Each cloud of rows lies close to a flat space through zero, with a little noise off it. After each cloud: how many dimensions does that space have?
In the rows, zero is written as 128.

R:
[[119  92 136 128 136 139 125]
 [134 152 135 136 126 118 120]
 [156  82 154 124  96 127 124]
 [113  69 106  89 123 136 163]
 [128  77 109  73  86  85 178]
 [173  48 110  84  73 171 152]
 [157 140 141 138 107 126 117]
 [117 126 113 109 126 104 152]]
 => 4

[[155 155 147  82 125 129 152]
 [147 140 137 111 133 142 136]
 [161 127 144 128 167 194 128]
 [123 182 147 116 131 130 113]
 [141  90 109 113 112 118 156]
 [126 130 127 149 152 155 110]
 [137 127 130 116 123 126 140]
 [119 111 121 149 133 135 117]
 [119 180 138  83  84  69 147]
 [ 78  84  91 180 109  90 103]
 [ 70 111 107 211 143 135  65]
 [161 127 145 133 177 198 126]]
 => 3

[[137 103 151 151 135 120 169]
 [125 124 135 133 121 133 142]
 [103 128  82 129  99 165 175]
 [ 90 162 104 128  64 185 134]
 [135 105  80 110 163 107 152]
 [143 137 207 157 120 119  90]
 [110 135 109 132  99 155 155]
 [131 113 118 130 137 118 146]
 [105 155  84 110 103 158 122]
 [113 110  79 125 118 150 189]
 [108 155  90 107 113 146 103]
 [137 144 220 165  96 135  93]]
 => 3

[[130 119 159 131  92 110 150]
 [ 94 196 161  56 198  91  72]
 [118 150 139 101 148 114 112]
 [103 125 125  73 148 113 109]
 [117 112  97  88 148 128 112]
 [125 124 148 112 105 106 153]
 [145  91  99 169 100 155 142]
 [ 97  93 121  32 136  96 120]
 [108 122 124  77 142 111 118]
 [105 116 102 106 151 134  84]
 [127 113 114 147 117 140 116]
 [152 139 124 128 128 132 183]]
 => 4

E (12 x 7):
[[ 59 135 177 121  92 128 103]
 [124 117 119 120 134 148 125]
 [126 142 133  71 162 143 108]
 [121 132 123  84 172 173 105]
 [ 93 157 155 126 136 141 110]
 [133 150 132 126 142 121 128]
 [113 115 135 173  83 112 141]
 [104 175 152 137 154 138 116]
 [ 96 152 152 165 117 131 123]
 [161 123 113  91 149 120 128]
 [152 111 106 128 137 136 137]
 [224 115  53  93 218 159 145]]
 => 4

[[109 130 118 119 125 135 116]
 [131 131 130 129 108 139 136]
 [ 94 151 111 144 156  70  93]
 [128 127 149 130  96 226 152]
 [125 161 126 165 131  66 124]
 [138 107 163 154 169 141 132]
 [117 110 158 140 150 206 134]
 [116  93 141 131 200 112 101]
 [109 139 105 119 137  77 104]
 [131 153 123 159 129  72 130]
 [142 155 131 172 134  50 132]
 [141 142 130 130  85 161 148]]
 => 4

T, 12 rows:
[[121 124 118 100 106  99 130]
 [138 141 140 141 153 146 134]
 [118 113 112 123 103 115 124]
 [147 137 134 156 148 154 143]
 [122 134 141 136 150 142 115]
 [131 120 130 198 147 186 110]
 [163 178 151  52 154  82 189]
 [100  85  84  81  46  62 121]
 [129 137 132  92 124 103 137]
 [164 133 112 128 113 121 181]
 [110 106 114 140 106 130 103]
 [104 138 138  61 122  80 112]]
 => 3

[[103  81  97 149 151 116 178]
 [154 139 122 107  90 127 116]
 [108 126 140 141 159 134 130]
 [147  83  62 112  82 102 182]
 [ 82  69  99 164 181 121 195]
 [115 111 120 137 140 125 147]
 [180 161 117  83  48 121  95]
 [119 141 154 136 146 140 111]
 [132 135 137 129 134 130 118]
 [130 122 122 128 122 126 138]
 [129 128 123 127 122 126 132]
 [ 95  70  89 159 163 117 192]]
 => 2

[[ 94 158 140 137  95  74 122]
 [159  97 132 133 148 160 138]
 [138 122 142 149 113 104 142]
 [196  65  78 133 154 207 154]
 [107 148 122 115 120 120 117]
 [171  93  94 127 142 179 142]
 [150 106 134 136 136 138 137]]
 => 3

W, 6 rows:
[[191 142 122 111 108  91 137]
 [ 77 122 131 141 146 158 124]
 [240 146 122  98  98  65 136]
 [131 133 126 127 127 124 129]
 [185 139 126 112 114  95 133]
 [110 124 127 136 132 137 125]]
 => 1

Z, 10 rows:
[[196 103 127  61 130 117 127]
 [114 130 127 143 128 129 128]
 [172 116 125  80 131 121 126]
 [179 111 128  75 129 121 126]
 [149 120 128 105 129 121 127]
 [161 119 126  93 132 123 126]
 [137 129 129 115 127 124 126]
 [193 107 128  60 131 120 131]
 [ 32 162 127 225 128 143 131]
 [170 112 129  86 131 123 130]]
 => 1

[[ 86  98 143 169 162  85 166]
 [ 74 119 170 137 178 130 149]
 [105  94  97 113 128 112 114]
 [116 112 107  99 123 137 106]
 [162 168 169 162 130 137 158]
 [ 96 118 142 132 153 123 135]
 [180 166 123 104  95 166 102]
 [ 66 115 146 101 167 145 124]]
 => 3

U:
[[146  96  85 103 117 141 156]
 [142 136 169 146 142 126 121]
 [194  77 118 106 138 130 147]
 [146  98  94 110 126 150 168]
 [ 25 202 123 149  99 101  75]
 [116 151 167 150 134 118 104]
 [ 79 133  60 106  92 127 129]
 [136 108  96 107 120 126 133]
 [130 142 158 142 141 122 113]
 [129 127 153 146 142 168 180]
 [121 156 174 149 137 110  91]
 [142 133 157 141 141 128 130]]
 => 3

B (12 x 7):
[[136 130 139 134 109 128 103]
 [115 115 105 116 176 128 186]
 [108 111  91 107 197 132 209]
 [144 142 157 147  77 127  71]
 [120 121 114 118 151 129 153]
 [130 130 135 129 112 125 110]
 [116 115 103 111 179 132 187]
 [152 146 175 154  46 127  31]
 [124 122 117 123 143 131 148]
 [116 117 104 115 163 131 174]
 [123 126 118 123 141 130 146]
 [141 135 148 143  87 125  85]]
 => 1

[[128 131 128 128 124 137 130]
 [137 109 123 143 156  79 112]
 [125 135 129 122 112 149 134]
 [117 151 135 111  87 192 150]
 [123 137 131 119 114 149 136]
 [120 146 134 111  87 190 147]
 [148  85 116 159 207   5  88]
 [134 120 124 134 149  98 118]
 [135 109 122 144 158  82 117]
 [114 162 139 104  66 226 161]
 [130 126 124 131 128 126 126]
 [127 131 131 123 115 150 130]]
 => 1

L:
[[169 103 136 118 112 124 144]
 [150  69 154 107 127 151 165]
 [119 140 161 107 126 128 165]
 [124 100 134 124 133 145 134]
 [112 114  72 164 146 145  59]
 [176 108 158 105 106 116 168]
 [ 79 119 152 116 147 155 153]
 [179  96 141 114 112 125 145]
 [155  94 174 101 119 134 183]
 [ 74 107 114 141 156 169 110]
 [ 94 185 137 125 129 112 134]
 [ 46 145 143 123 155 160 149]]
 => 3

[[131 129 124 120 124 125 127]
 [130 174 127 181 191 124  31]
 [125 147 130 166 162 131  85]
 [123 112 132 120 112 133 161]
 [129 149 127 160 159 129  85]
 [124 106 135 121 111 137 170]
 [135 163 119 147 163 115  57]
 [132 156 121 141 155 118  73]
 [137 145 120 116 133 116 100]
 [128 156 130 174 173 130  64]
 [122 153 135 196 181 137  65]
 [130 141 125 140 143 125 100]]
 => 2

[[ 99 114 160 133 165 179 125]
 [126 129 126 126 127 128 128]
 [128 129 127 130 123 125 127]
 [172 153  81 122  69  37 135]
 [163 151  91 124  75  60 137]
 [126 131 125 131 122 126 128]
 [ 75  97 180 133 196 228 115]
 [156 141  97 123  94  76 133]
 [118 123 142 129 139 144 127]
 [157 143  97 118  90  80 132]
 [123 121 131 127 129 136 128]
 [141 133 112 126 108 103 136]]
 => 1

[[104 140  95  84  76 156 136]
 [104 123 169  88  94 164 132]
 [134 129 124 119 124 112 124]
 [147 110 191 156 168 119 118]
 [134 128 124 104 115 103 124]
 [124 128 120 125 126 134 132]
 [182 115 147 171 185  45 108]
 [111 148  58  90  82 130 135]
 [108 125 155 152 141 172 133]]
 => 3

F:
[[163 127 102  74 169 227 140]
 [128 125 138 136 126 127 129]
 [140 136  97  99 137 138 138]
 [115 150  89 115 121  55 135]
 [143 136 105  92 144 168 134]
 [135 147  88 103 132  95 136]]
 => 2

[[146 102  73  75 113 162 132]
 [141 129 108 106 128 141 112]
 [110 105  91 131 121 197 152]
 [128 108  78 104 117 174 143]
 [136 128  82 131 133 203 128]
 [149 139 100 109 130 147 102]
 [126 159 178 174 144 108 119]]
 => 3

H, 12 rows:
[[127 108  96 119  96 123 126]
 [130  99  76 112  71 117 122]
 [126 174 197 148 197 145 134]
 [134 145 158 134 160 131 136]
 [123 144 146 133 151 131 127]
 [130 127 131 131 130 128 126]
 [133 112 105 124 106 123 125]
 [125 184 206 147 212 148 130]
 [131  82  64 105  57 110 127]
 [125 130 128 128 131 133 126]
 [128 168 186 140 185 138 130]
 [129 107  90 120  82 115 128]]
 => 1

G (12 x 7):
[[121 122 125 126 122 127 127]
 [ 95  97 134 134  67 117 142]
 [ 92  85 139 138  49 118 142]
 [180 180 114 117 221 144 107]
 [172 175 119 116 211 143 113]
 [ 94  94 137 137  63 117 142]
 [122 119 129 129 110 123 130]
 [146 150 122 125 156 133 121]
 [164 163 124 119 190 141 117]
 [ 94  91 135 136  59 117 144]
 [112 109 132 133  97 124 134]
 [120 116 130 130 110 125 130]]
 => 1

C, 12 rows:
[[118  80 152 149  64 131 117]
 [116  80 138 141  81 128 112]
 [130 135 150 136 103 132 139]
 [123 102 160 142  70 133 132]
 [122  66  74 123 158 114  88]
 [138 190 152 128 133 137 160]
 [134 149 120 118 152 129 132]
 [131 153 113 121 163 127 135]
 [127 117  74 111 196 119 106]
 [140 208 137 114 169 137 159]
 [127 112  72 110 192 115 105]
 [128 137 169 140  81 137 145]]
 => 2

J:
[[161 133 131 164 145 137 139]
 [186 133 110 140 131 152  89]
 [134 167  96 162 174 145 158]
 [183 150  94 144 153 155  92]
 [ 43  85 162  67  75  88 139]
 [ 92 123 139 112 115 113 137]
 [128 123 143 127 123 122 136]
 [136 149 100 135 155 140 122]
 [113 123 152 143 124 117 152]
 [206 125 118 138 125 149  76]
 [167 150  89 126 144 157  82]
 [101 113 120  83 101 122 100]]
 => 3

Q (9 x 7):
[[148 114 158 120  96  98 140]
 [120 155 116 133 126 119 126]
 [141 141 160 110 117 109 143]
 [119 204 129 124 125  99 137]
 [113 152  56 169 152 131 109]
 [127 207  66 162 165 105 127]
 [160 129 118 138 163 127 144]
 [125  76 205  75 106 156 133]
 [121 127 125 134 107 118 121]]
 => 4

M:
[[137 106 114 111 145 114 176]
 [127 150 135 153 155 124  78]
 [118 135 119 140 176  93 123]
 [135 130 140 125  88 163 117]
 [146 108 124 113 111 146 155]
 [146 133 136 145 126 156  91]
 [158  99 126  95  80 167 182]
 [119 173 145 185 176 117  28]
 [158 104 126 112 112 155 157]]
 => 3

[[177 101 128  98 163 134  41]
 [119 101 113 145  63 140 137]
 [146  79 146 107 191 120 108]
 [129 117 162 137 127 146 144]
 [115 137 139 127 165 119 158]
 [135  91 113 111 155 112 107]
 [179 128 194 110 177 161  77]
 [145 110 153 111 188 126 110]
 [148 181 154 123 150 142 110]
 [121 114 154 135 137 136 158]
 [123 170 106 139  80 133 125]
 [110  97 108 118 161 100 148]]
 => 4

N:
[[126 138 127 132 125 127 132]
 [115 149 123 123 122 133 116]
 [163 154  80 228  39  89 185]
 [109 164 121 127 126 132 109]
 [126 112 141 117 158 132 118]
 [148  83 126  96 115 134 145]
 [177 117  84 171  35 101 190]
 [124 154 118 159 110 118 134]
 [143  94 127  87 116 136 140]
 [120 154 117 131 114 131 126]
 [128 162 112 168  98 116 135]
 [134 139 119 174 112 114 145]]
 => 3

S:
[[115 107 108 164 132 116 121]
 [137 145 142 100 128 128 132]
 [149 161 161  70 123 139 141]
 [119 113 106 158 130 109 120]
 [155 174 190  38 121 182 154]
 [125 124  95 150 128  70 111]
 [115 108 114 161 130 135 124]
 [116 108 123 157 131 151 130]
 [141 151 160  81 125 159 143]
 [140 148 172  79 125 187 147]
 [128 125 107 142 128  87 116]
 [145 156 182  65 125 192 155]]
 => 2

[[ 88 114 153  95  60 141 140]
 [163 139 113 148 181 122 117]
 [130 123 128 129 125 125 129]
 [128 131 122 131 132 127 126]
 [132 130 122 132 141 122 126]
 [ 90 112 154  95  59 142 144]
 [ 74 113 171  87  25 145 149]
 [162 138 106 149 184 119 114]]
 => 1

V:
[[113 169 117  97 123 119 155]
 [108 129  87  55 130 104 140]
 [141 147 162 172 129 138 133]
 [100 169 151 105 153 109 108]
 [106 135 101  99 128 125 124]
 [153 109 151 195 121 155 121]
 [100 142 120  68 146 104 118]
 [109 194 159 149 138 131 142]
 [ 87 175 108  71 135 114 133]
 [139  93  97 115 116 132 136]
 [ 87  98  70 136 104 193  78]
 [138  83 105 139 116 148 118]]
 => 4

[[115 140 122 141 148  96  93]
 [130 140 118 163 166 115  98]
 [ 65 155 133  88 135  56  69]
 [ 91 129 127  90 112  70  90]
 [144 127 121 155 142 128 117]
 [133 120 124 144 127 103 102]
 [137 118 134 117 105 161 158]
 [141 123 130 127 119 164 161]
 [160 109 140 121  99 192 189]
 [107 143 129 108 127  97 101]
 [120 110 120 113  99  83  95]
 [157 123 136 144 127 211 199]]
 => 3

[[125 106 112 159 149 136 189]
 [125 138 161 101  78 126 123]
 [126 153 151  88  91 123  97]
 [130 134 128 120 127 125 123]
 [128 138 129 114 128 123 110]
 [125 139 114 125 147 125 146]
 [132 119 110 148 152 129 130]
 [134 135  99 136 174 127  99]
 [130 162 188  61  38 118  56]
 [128 149 164  88  73 118  81]
 [119 133 130 110 115 128 185]
 [128 135 180  96  50 122  90]]
 => 3

[[126  92 139  93 151 134 153]
 [115 107 116 132 139  92 165]
 [169 180 166 153 129 181  76]
 [110 147  98 132  73 120  91]
 [144 130 148 116 133 147  90]
 [100  97  83 154 136  47 214]
 [120 142 100 144  96  98 105]
 [ 89 128 104 128  93 149 140]
 [163 105 137 105 159  84  91]
 [122 119 130 132 150 126 172]
 [110  93 108 108 135  87 151]
 [122 140 114 141 110 129 124]]
 => 4

[[104 149 132 135 113 146  62]
 [ 90 159 139 137 107 152  33]
 [141 117 121 126 138 119 167]
 [149 112 121 125 140 111 183]
 [118 138 135 127 123 135 105]
 [127 128 128 128 126 130 126]
 [117 136 131 127 121 133 102]
 [168  93 119 119 152 100 234]
 [170  94 115 118 155  97 237]
 [123 134 129 128 123 130 117]
 [115 140 131 131 118 137  92]
 [ 99 151 138 134 111 148  53]]
 => 1

Y:
[[100  91  99 157  62  69 110]
 [ 92 129  68 120 171  36 112]
 [120 115 122 157 113  95 110]
 [118 109 146 176 110 114 106]
 [128 108 128 135  73 123 136]
 [125 128 136 141 149 122 110]
 [117 114 109 137  76 104 124]
 [119 113 126 163 116 100 102]]
 => 3

K, 12 rows:
[[146 121 110  97 158 127 173]
 [188 102 145 128 129 156 109]
 [181  79 113 131 140 142 166]
 [115 144 108  81 167 115 191]
 [121 161 149 106 129 134  98]
 [100 142 131 133 119 119 118]
 [176  87 114 119 144 140 166]
 [ 54 195 131  99 138  95 123]
 [127 137 124 103 144 126 147]
 [119 164 142  99 136 131 108]
 [108 156 154 141 105 131  67]
 [ 89 191 159 104 125 127  73]]
 => 3
